Below are the code and all the weights of a small trained network. Each question names an input and a class and asks about switching units off, where a switched-off unit gives its printed mean instead of its output.

import numpy as np


def w(rows, s, z=0):
    codes = np.array(rows[::2]) - 128.0
    scale = np.full(codes.shape[1], s)
    scale[-1] = z or s
    return codes * scale


def norm(h):
    return h / np.sqrt((h * h).mean(-1, keepdims=True) + 1e-5)


def f(y):
    return np.maximum(y, 0)


def log_softmax(a):
    a = a - a.max(-1, keepdims=True)
    return a - np.log(np.exp(a).sum(-1, keepdims=True))


def net(x, mask):
    res = np.array(x, float).reshape(1, 5) / 4 @ E
    u = 0
    for l in range(2):
        y = f(norm(res) @ A[l][:, :-1].T + A[l][:, -1])
        res = res + np.where(mask[u : u + 12], y, B[l][:, -1]) @ B[l][:, :-1]
        u += 12
    return log_softmax(norm(res)[-1] @ U[:, :-1].T + U[:, -1])


A, B = {}, {}
E = w([
[85,254,152],'x0',
[197,96,176],'x1',
[141,203,192],'x2',
[128,56,134],'x3',
[193,162,79],'x4',
],0.0056)
A[0] = w([
[185,158,2,212],'L0N0',
[202,136,172,43],'L0N1',
[101,134,146,44],'L0N2',
[130,121,127,9],'L0N3',
[197,160,85,34],'L0N4',
[54,75,93,214],'L0N5',
[146,138,109,93],'L0N6',
[109,155,138,47],'L0N7',
[141,86,188,217],'L0N8',
[162,155,206,194],'L0N9',
[57,47,122,105],'L0N10',
[35,211,163,218],'L0N11',
],0.012,0.0013)
B[0] = w([
[95,29,190,217],'L0N0',
[184,141,170,182],'L0N1',
[143,125,119,145],'L0N2',
[98,135,134,128],'L0N3',
[176,33,139,176],'L0N4',
[59,196,82,196],'L0N5',
[130,103,131,142],'L0N6',
[121,117,101,153],'L0N7',
[99,203,173,185],'L0N8',
[213,219,118,201],'L0N9',
[50,210,92,196],'L0N10',
[115,115,8,253],'L0N11',
],0.017,0.0071)
A[1] = w([
[21,93,113,137],'L1N0',
[126,144,158,85],'L1N1',
[137,164,155,3],'L1N2',
[28,183,109,186],'L1N3',
[114,112,62,249],'L1N4',
[10,201,53,182],'L1N5',
[110,113,160,43],'L1N6',
[101,139,116,90],'L1N7',
[146,172,157,104],'L1N8',
[114,160,36,216],'L1N9',
[127,170,171,166],'L1N10',
[72,104,137,174],'L1N11',
],0.013,0.002)
B[1] = w([
[130,239,51,183],'L1N0',
[157,144,132,134],'L1N1',
[147,164,124,137],'L1N2',
[224,53,126,204],'L1N3',
[66,204,80,181],'L1N4',
[253,92,85,247],'L1N5',
[104,90,128,133],'L1N6',
[170,138,142,146],'L1N7',
[146,184,124,147],'L1N8',
[191,166,77,208],'L1N9',
[153,178,124,149],'L1N10',
[97,143,82,155],'L1N11',
],0.015,0.013)
U = w([
[133,136,166,88],'0',
[53,132,207,70],'1',
[32,101,101,70],'2',
[118,205,201,146],'3',
[34,157,221,2],'4',
[100,14,141,122],'5',
[201,167,10,190],'6',
],0.013,0.0078)

Each question gives the input, the list of numbers given to net, and the class t.
The units are the neurons (one row each of A and B). Each row of codes is followed by its name. A weight is (code - 128) times the scale printed after its matrix; where a second scale follows, it is the last column's (A, B and U).
mask holds one flag per neuron, layer by layer. A switched-off neuron (its flag False) gives its mean, the last column of its row in B, instead of its output. The means were averaged over made-up inputs and are rounded, as every weight is.
A unit's drop is (log p(t) with every unit on - log p(t) with that unit switched off) / (log p(t) with every unit on - log p(t) with every unit switched off).
most important unit: the unit with the biggest drop
k most important neurons: the k neurons with the biggest drops, biggest first
top k neurons in layer l: the k neurons of layer l with the biggest drops, biggest first
drop of u: that unit's drop, to one decimal
input [-6,-7,3,-3,4], class 5: most important unit	L0N0
input [0,5,6,4,1], class 3: 2 most important neurons	[L1N5 L0N11]
input [-6,8,-5,-6,0], class 0: top 2 neurons in layer 1	[L1N4 L1N5]
input [5,6,-2,3,5], class 5: top 2 neurons in layer 0	[L0N4 L0N0]
input [-7,-1,-6,-8,4], class 2: 2 most important neurons	[L0N0 L1N5]
input [2,3,1,8,6], class 5: top 3 neurons in layer 1	[L1N0 L1N9 L1N4]
input [-4,4,-7,-4,3], class 2: top 2 neurons in layer 1	[L1N5 L1N9]
input [4,5,3,5,5], class 3: drop of L0N11	0.3
input [4,0,2,8,8], class 5: drop of L0N9	0.0
input [0,-1,7,8,4], class 3: drop of L0N11	0.2
